Below is a small trained network, with its code and all its weights. Each question gives an input and a class and asks what happens when units are switched off, that is, made to give their printed mean instead of their output.

import numpy as np


def w(rows, s, z=0):
    codes = np.array(rows[::2]) - 128.0
    scale = np.full(codes.shape[1], s)
    scale[-1] = z or s
    return codes * scale


def f(y):
    return y / 2 * (1 + np.tanh(0.7978845608 * (y + 0.044715 * y**3)))


def log_softmax(a):
    a = a - a.max(-1, keepdims=True)
    return a - np.log(np.exp(a).sum(-1, keepdims=True))


def net(x, mask):
    res = np.array(x, float).reshape(1, 6) / 4 @ E
    y = f(res @ A[0][:, :-1].T + A[0][:, -1])
    res = res + np.where(mask, y, B[0][:, -1]) @ B[0][:, :-1]
    return log_softmax(res[-1] @ U[:, :-1].T + U[:, -1])


A, B = {}, {}
E = w([
[207,199,71,230,196],'x0',
[126,131,124,121,128],'x1',
[126,126,130,132,130],'x2',
[136,125,134,129,125],'x3',
[151,212,253,65,209],'x4',
[68,246,144,162,56],'x5',
],0.0063)
A[0] = w([
[164,173,91,206,189,96],'N0',
[184,180,76,181,183,101],'N1',
[58,240,136,174,37,113],'N2',
[196,165,103,213,177,107],'N3',
[182,181,75,181,180,94],'N4',
[216,198,245,59,182,77],'N5',
[195,177,98,198,159,98],'N6',
[129,86,37,162,62,92],'N7',
[205,1,130,135,182,119],'N8',
[51,223,163,217,39,103],'N9',
[126,72,60,189,59,93],'N10',
[178,5,110,115,205,93],'N11',
[132,85,44,167,59,98],'N12',
[42,79,163,12,78,97],'N13',
[127,77,49,181,66,115],'N14',
[103,118,132,129,139,254],'N15',
[199,177,86,203,176,112],'N16',
],0.0061,0.0091)
B[0] = w([
[93,80,151,77,74,148],'N0',
[78,61,166,82,68,150],'N1',
[192,150,60,73,139,173],'N2',
[100,73,172,106,86,156],'N3',
[98,87,148,94,88,146],'N4',
[27,168,153,106,225,168],'N5',
[98,78,143,79,78,147],'N6',
[64,156,165,99,205,155],'N7',
[191,181,68,94,123,166],'N8',
[210,160,53,33,129,168],'N9',
[58,162,155,96,206,157],'N10',
[196,166,46,42,126,155],'N11',
[65,161,175,103,200,157],'N12',
[105,58,180,111,41,168],'N13',
[80,170,165,133,195,167],'N14',
[164,145,137,254,119,255],'N15',
[106,65,159,109,77,161],'N16',
],0.0083,0.0079)
U = w([
[10,165,160,118,252,47],'0',
[85,8,163,96,2,41],'1',
[157,136,120,178,125,254],'2',
[160,129,109,181,119,237],'3',
[224,169,41,52,134,14],'4',
],0.0093,0.0064)

Each question gives the input, the list of numbers given to net, and the class t.
The units are the neurons (one row each of A and B). Each row of codes is followed by its name. A weight is (code - 128) times the scale printed after its matrix; where a second scale follows, it is the last column's (A, B and U).
mask holds one flag per neuron, in row order. A switched-off neuron (its flag False) gives its mean, the last column of its row in B, instead of its output. The means were averaged over made-up inputs and are rounded, as every weight is.
A unit's drop is (log p(t) with every unit on - log p(t) with that unit switched off) / (log p(t) with every unit on - log p(t) with every unit switched off).
The circuit of an input: a set's keep is (log p(t) with only the set's units on - log p(t) with every unit switched off) / (log p(t) with every unit on - log p(t) with every unit switched off). Starting from the 12 units with the biggest drops (on a tie, the unit counted first), units are removed one at a time, each time the one whose removal leaves the highest keep (on an exact tie, the one counted first), for as long as the keep stays at least 0.8.
units of the circuit, in order: the units of the circuit, biggest drop first
k most important neurons: the k neurons with the biggest drops, biggest first
drop of u: that unit's drop, to one decimal
input [3,2,3,-1,5,-8], class 4: units of the circuit, in order	(N11)
input [-1,-2,1,3,0,8], class 4: units of the circuit, in order	(N9 N2)
input [-1,3,3,3,3,6], class 4: 2 most important neurons	(N9 N2)
input [-2,-3,4,4,-1,-6], class 4: units of the circuit, in order	(N11 N8)
input [-3,-7,-7,-6,1,-8], class 4: 2 most important neurons	(N11 N8)
input [-3,2,8,1,-4,7], class 4: 2 most important neurons	(N9 N2)
input [2,3,-8,-4,1,-8], class 4: 2 most important neurons	(N11 N8)
input [-1,5,2,3,-2,6], class 4: 2 most important neurons	(N9 N2)
input [-5,-6,-6,1,5,-7], class 4: 2 most important neurons	(N11 N8)
input [3,6,3,-4,2,-7], class 4: 2 most important neurons	(N11 N8)
input [6,-6,4,-5,3,1], class 1: drop of N1	0.1
input [4,-6,0,2,-6,-6], class 0: drop of N10	0.4
input [7,-4,7,-2,-6,5], class 1: drop of N0	0.2
input [-6,-8,-3,-7,-8,-6], class 0: drop of N7	0.1
